Here is a tiny trained network, its code and every weight. The questions are about switching its units off for an input and a class, where a switched-off unit gives its printed mean instead of its output.

import numpy as np


def w(rows, s, z=0):
    codes = np.array(rows[::2]) - 128.0
    scale = np.full(codes.shape[1], s)
    scale[-1] = z or s
    return codes * scale


def f(y):
    return y / 2 * (1 + np.tanh(0.7978845608 * (y + 0.044715 * y**3)))


def log_softmax(a):
    a = a - a.max(-1, keepdims=True)
    return a - np.log(np.exp(a).sum(-1, keepdims=True))


def net(x, mask):
    res = np.array(x, float).reshape(1, 4) / 4 @ E
    y = f(res @ A[0][:, :-1].T + A[0][:, -1])
    res = res + np.where(mask, y, B[0][:, -1]) @ B[0][:, :-1]
    return log_softmax(res[-1] @ U[:, :-1].T + U[:, -1])


A, B = {}, {}
E = w([
[152,123,161],'x0',
[90,172,30],'x1',
[151,68,83],'x2',
[255,100,116],'x3',
],0.0086)
A[0] = w([
[219,200,92,201],'neuron 0',
[171,206,28,218],'neuron 1',
[197,105,117,62],'neuron 2',
[5,147,127,255],'neuron 3',
[185,106,147,92],'neuron 4',
[176,58,172,145],'neuron 5',
[178,157,146,77],'neuron 6',
],0.012,0.0057)
B[0] = w([
[160,7,171,189],'neuron 0',
[47,57,150,205],'neuron 1',
[211,145,160,154],'neuron 2',
[33,254,22,251],'neuron 3',
[224,174,113,155],'neuron 4',
[172,177,111,182],'neuron 5',
[209,137,171,135],'neuron 6',
],0.0084,0.011)
U = w([
[208,130,119,2],'0',
[129,245,32,184],'1',
[99,11,146,199],'2',
],0.012,0.0056)

Each question gives the input, the list of numbers given to net, and the class t.
The units are the neurons (one row each of A and B). Each row of codes is followed by its name. A weight is (code - 128) times the scale printed after its matrix; where a second scale follows, it is the last column's (A, B and U).
mask holds one flag per neuron, in row order. A switched-off neuron (its flag False) gives its mean, the last column of its row in B, instead of its output. The means were averaged over made-up inputs and are rounded, as every weight is.
A unit's drop is (log p(t) with every unit on - log p(t) with that unit switched off) / (log p(t) with every unit on - log p(t) with every unit switched off).
The circuit of an input: a set's keep is (log p(t) with only the set's units on - log p(t) with every unit switched off) / (log p(t) with every unit on - log p(t) with every unit switched off). Starting from all 7 units, units are removed one at a time, each time the one whose removal leaves the highest keep (on an exact tie, the one counted first), for as long as the keep stays at least 0.8.
units of the circuit, in order: the units of the circuit, biggest drop first
k most important neurons: the k neurons with the biggest drops, biggest first
drop when u is switched off: that unit's drop, to one decimal
input [3,-4,-7,5], class 0: units of the circuit, in order -> [neuron 3; neuron 1]
input [8,1,1,3], class 2: units of the circuit, in order -> [neuron 3]
input [2,-6,-5,3], class 0: units of the circuit, in order -> [neuron 3; neuron 1; neuron 5]
input [3,-8,-2,-2], class 0: 2 most important neurons -> [neuron 3; neuron 1]
input [-2,-5,3,3], class 0: units of the circuit, in order -> [neuron 3; neuron 1; neuron 5]
input [4,2,-2,7], class 0: 4 most important neurons -> [neuron 4; neuron 2; neuron 6; neuron 5]
input [8,1,-4,3], class 2: 2 most important neurons -> [neuron 3; neuron 0]
input [3,-7,3,-2], class 0: 4 most important neurons -> [neuron 3; neuron 1; neuron 5; neuron 0]
input [6,-8,-6,-5], class 1: drop when neuron 0 is switched off -> 0.1
input [-2,-1,1,2], class 0: drop when neuron 1 is switched off -> 0.6
input [6,-5,7,3], class 0: drop when neuron 3 is switched off -> 0.2
